Below is a small trained network, with its code and all its weights. Each question gives an input and a class and asks what happens when units are switched off, that is, made to give their printed mean instead of their output.

import numpy as np


def w(rows, s, z=0):
    codes = np.array(rows[::2]) - 128.0
    scale = np.full(codes.shape[1], s)
    scale[-1] = z or s
    return codes * scale


def f(y):
    return y / 2 * (1 + np.tanh(0.7978845608 * (y + 0.044715 * y**3)))


def log_softmax(a):
    a = a - a.max(-1, keepdims=True)
    return a - np.log(np.exp(a).sum(-1, keepdims=True))


def net(x, mask):
    res = np.array(x, float).reshape(1, 4) / 4 @ E
    y = f(res @ A[0][:, :-1].T + A[0][:, -1])
    res = res + np.where(mask, y, B[0][:, -1]) @ B[0][:, :-1]
    return log_softmax(res[-1] @ U[:, :-1].T + U[:, -1])


A, B = {}, {}
E = w([
[74,84,174,12,94,219,165],'x0',
[126,207,196,190,69,190,158],'x1',
[170,58,252,168,227,183,59],'x2',
[160,217,191,61,152,46,106],'x3',
],0.011)
A[0] = w([
[123,63,103,190,143,167,160,38],'n0',
[67,110,158,28,101,177,103,48],'n1',
[122,26,55,254,86,182,120,113],'n2',
[145,22,92,93,155,96,105,75],'n3',
[110,83,192,106,138,137,241,89],'n4',
[171,73,90,63,166,93,97,149],'n5',
[173,82,223,148,190,150,90,53],'n6',
[172,197,201,103,207,50,141,77],'n7',
[143,142,81,250,141,75,72,58],'n8',
[149,104,174,136,160,170,73,48],'n9',
[145,235,187,196,90,233,135,82],'n10',
[147,96,173,152,189,137,105,4],'n11',
],0.0094,0.0036)
B[0] = w([
[136,213,146,115,207,124,126,180],'n0',
[29,140,111,168,184,194,1,209],'n1',
[179,226,198,5,168,115,138,247],'n2',
[120,74,127,125,182,86,178,197],'n3',
[96,128,104,129,189,126,93,178],'n4',
[81,52,181,152,138,61,196,197],'n5',
[100,188,99,131,103,114,191,231],'n6',
[116,196,182,62,151,99,73,208],'n7',
[30,77,98,198,144,232,27,225],'n8',
[65,205,69,147,47,171,157,190],'n9',
[113,25,114,183,233,8,193,238],'n10',
[86,155,43,147,94,127,166,183],'n11',
],0.0092,0.013)
U = w([
[102,94,142,184,177,213,17,120],'0',
[150,41,175,171,197,61,211,116],'1',
[183,212,241,64,163,128,104,126],'2',
[105,191,2,134,44,126,196,201],'3',
[165,109,208,136,146,138,136,254],'4',
[219,90,111,146,73,187,110,49],'5',
[190,75,138,175,66,164,153,50],'6',
],0.0097,0.0058)

Each question gives the input, the list of numbers given to net, and the class t.
The units are the neurons (one row each of A and B). Each row of codes is followed by its name. A weight is (code - 128) times the scale printed after its matrix; where a second scale follows, it is the last column's (A, B and U).
mask holds one flag per neuron, in row order. A switched-off neuron (its flag False) gives its mean, the last column of its row in B, instead of its output. The means were averaged over made-up inputs and are rounded, as every weight is.
A unit's drop is (log p(t) with every unit on - log p(t) with that unit switched off) / (log p(t) with every unit on - log p(t) with every unit switched off).
The circuit of an input: a set's keep is (log p(t) with only the set's units on - log p(t) with every unit switched off) / (log p(t) with every unit on - log p(t) with every unit switched off). Starting from all 12 units, units are removed one at a time, each time the one whose removal leaves the highest keep (on an exact tie, the one counted first), for as long as the keep stays at least 0.8.
circuit, biggest first: the units of the circuit, biggest drop first
unit that matters most: the unit with the biggest drop
k most important neurons: the k neurons with the biggest drops, biggest first
drop when u is switched off: that unit's drop, to one decimal
input [-4,-4,-2,4], class 0: unit that matters most	n2
input [6,-8,-8,-2], class 1: 4 most important neurons	[n5, n3, n8, n9]
input [0,5,6,-1], class 3: circuit, biggest first	[n9, n6]
input [5,-4,-2,-1], class 0: 2 most important neurons	[n1, n10]
input [5,6,7,-2], class 3: 3 most important neurons	[n9, n6, n11]
input [4,2,-1,-5], class 2: circuit, biggest first	[n8, n2]
input [1,-7,-4,-8], class 2: 2 most important neurons	[n2, n10]
input [-7,2,3,6], class 0: 2 most important neurons	[n8, n2]
input [-1,2,0,-2], class 4: 2 most important neurons	[n7, n1]
input [0,-1,2,-2], class 4: 2 most important neurons	[n10, n7]
input [7,-1,0,-8], class 2: 3 most important neurons	[n2, n8, n0]
input [3,-8,4,6], class 1: 2 most important neurons	[n5, n2]
input [-8,-6,-2,-8], class 0: 2 most important neurons	[n8, n7]
input [6,0,-3,6], class 0: 2 most important neurons	[n1, n2]
input [-1,7,3,-6], class 1: 2 most important neurons	[n10, n7]
input [1,-5,-4,-3], class 1: unit that matters most	n9
input [-5,6,8,-4], class 3: 3 most important neurons	[n9, n6, n11]
input [0,2,-1,-8], class 2: drop when n5 is switched off	0.0
input [6,-8,-5,-6], class 1: drop when n8 is switched off	0.4
input [3,-1,5,-7], class 2: drop when n2 is switched off	0.5
input [-4,-7,-8,8], class 2: unit that matters most	n7
